Below is a small trained network, with its code and all its weights. Each question gives an input and a class and asks what happens when units are switched off, that is, made to give their printed mean instead of their output.

import numpy as np


def w(rows, s, z=0):
    codes = np.array(rows[::2]) - 128.0
    scale = np.full(codes.shape[1], s)
    scale[-1] = z or s
    return codes * scale


def f(y):
    return y / 2 * (1 + np.tanh(0.7978845608 * (y + 0.044715 * y**3)))


def log_softmax(a):
    a = a - a.max(-1, keepdims=True)
    return a - np.log(np.exp(a).sum(-1, keepdims=True))


def net(x, mask):
    res = np.array(x, float).reshape(1, 7) / 4 @ E
    y = f(res @ A[0][:, :-1].T + A[0][:, -1])
    res = res + np.where(mask, y, B[0][:, -1]) @ B[0][:, :-1]
    return log_softmax(res[-1] @ U[:, :-1].T + U[:, -1])


A, B = {}, {}
E = w([
[187,162,164,6,99,219,123,106,123,137,160,202],'x0',
[103,133,121,107,123,138,131,122,100,111,107,128],'x1',
[148,28,125,116,124,175,108,116,167,106,48,115],'x2',
[122,111,129,134,123,137,150,128,104,87,137,135],'x3',
[107,122,104,91,97,119,147,132,128,80,131,137],'x4',
[192,178,164,104,194,114,134,216,138,79,101,96],'x5',
[145,102,185,170,104,146,151,171,122,151,169,99],'x6',
],0.012)
A[0] = w([
[101,244,146,114,147,64,142,154,65,135,233,166,87],'n0',
[96,99,88,171,149,37,117,139,132,133,116,29,172],'n1',
[202,134,204,19,156,145,137,84,147,137,193,176,89],'n2',
[161,3,172,84,155,182,72,136,188,88,71,92,92],'n3',
[187,193,206,88,186,102,144,207,147,64,48,79,6],'n4',
[105,102,78,199,44,180,70,84,129,169,176,197,103],'n5',
[131,76,113,90,87,141,80,165,185,115,71,112,88],'n6',
[211,145,112,59,96,213,161,129,110,188,138,200,95],'n7',
[153,186,175,142,188,165,83,190,188,22,128,132,57],'n8',
],0.0077,0.0026)
B[0] = w([
[224,196,179,181,68,67,70,44,91,120,118,75,247],'n0',
[72,88,149,103,203,123,207,183,95,103,52,95,251],'n1',
[227,74,76,101,187,141,170,182,115,105,132,68,243],'n2',
[215,160,164,176,120,76,58,28,63,81,44,82,229],'n3',
[105,16,132,44,109,175,86,134,154,254,204,139,239],'n4',
[65,68,133,102,100,193,101,113,195,167,165,103,221],'n5',
[221,114,135,138,68,96,140,118,80,184,108,99,178],'n6',
[121,105,30,140,182,100,203,202,40,166,110,108,243],'n7',
[65,131,131,62,122,159,81,109,157,221,223,139,203],'n8',
],0.0088,0.011)
U = w([
[114,160,94,161,213,90,251,254,87,102,90,114,90],'0',
[196,204,194,185,69,61,74,58,88,99,110,117,40],'1',
[48,114,127,102,77,171,106,103,160,177,185,170,247],'2',
],0.0097,0.0015)

Each question gives the input, the list of numbers given to net, and the class t.
The units are the neurons (one row each of A and B). Each row of codes is followed by its name. A weight is (code - 128) times the scale printed after its matrix; where a second scale follows, it is the last column's (A, B and U).
mask holds one flag per neuron, in row order. A switched-off neuron (its flag False) gives its mean, the last column of its row in B, instead of its output. The means were averaged over made-up inputs and are rounded, as every weight is.
A unit's drop is (log p(t) with every unit on - log p(t) with that unit switched off) / (log p(t) with every unit on - log p(t) with every unit switched off).
The circuit of an input: a set's keep is (log p(t) with only the set's units on - log p(t) with every unit switched off) / (log p(t) with every unit on - log p(t) with every unit switched off). Starting from all 9 units, units are removed one at a time, each time the one whose removal leaves the highest keep (on an exact tie, the one counted first), for as long as the keep stays at least 0.8.
circuit, biggest first: the units of the circuit, biggest drop first
unit that matters most: the unit with the biggest drop
k most important neurons: the k neurons with the biggest drops, biggest first
drop when u is switched off: that unit's drop, to one decimal
input [3,4,4,5,-6,8,-5], class 2: most important neuron : [n4]
input [-1,-8,1,7,6,3,7], class 2: circuit, biggest first : [n0; n7; n2]
input [5,-1,4,-3,-2,6,7], class 2: 3 most important neurons : [n4; n8; n1]
input [-6,0,-7,-3,3,3,-4], class 1: 3 most important neurons : [n0; n7; n2]
input [0,8,5,-8,8,6,8], class 2: 3 most important neurons : [n4; n0; n8]
input [3,3,4,6,7,-3,-3], class 1: 3 most important neurons : [n1; n3; n4]
input [-3,-7,0,-8,-1,-3,3], class 0: 3 most important neurons : [n4; n8; n1]
input [0,-2,5,-3,6,-5,1], class 1: 2 most important neurons : [n3; n4]
input [4,-1,-4,6,7,-1,-3], class 0: 4 most important neurons : [n3; n7; n2; n6]
input [-4,-5,-4,4,2,5,5], class 2: circuit, biggest first : [n4; n8]
input [0,-2,2,7,4,1,-7], class 1: 3 most important neurons : [n7; n1; n4]
input [6,-7,6,1,-7,-5,6], class 0: 3 most important neurons : [n7; n0; n2]
input [-4,8,-8,6,6,7,-2], class 1: drop when n0 is switched off : 1.5
input [2,-7,8,-6,8,-2,-8], class 1: drop when n6 is switched off : 0.0
input [-4,2,8,0,4,4,0], class 1: unit that matters most : n3
input [2,2,6,2,-4,-1,4], class 1: drop when n3 is switched off : 0.1
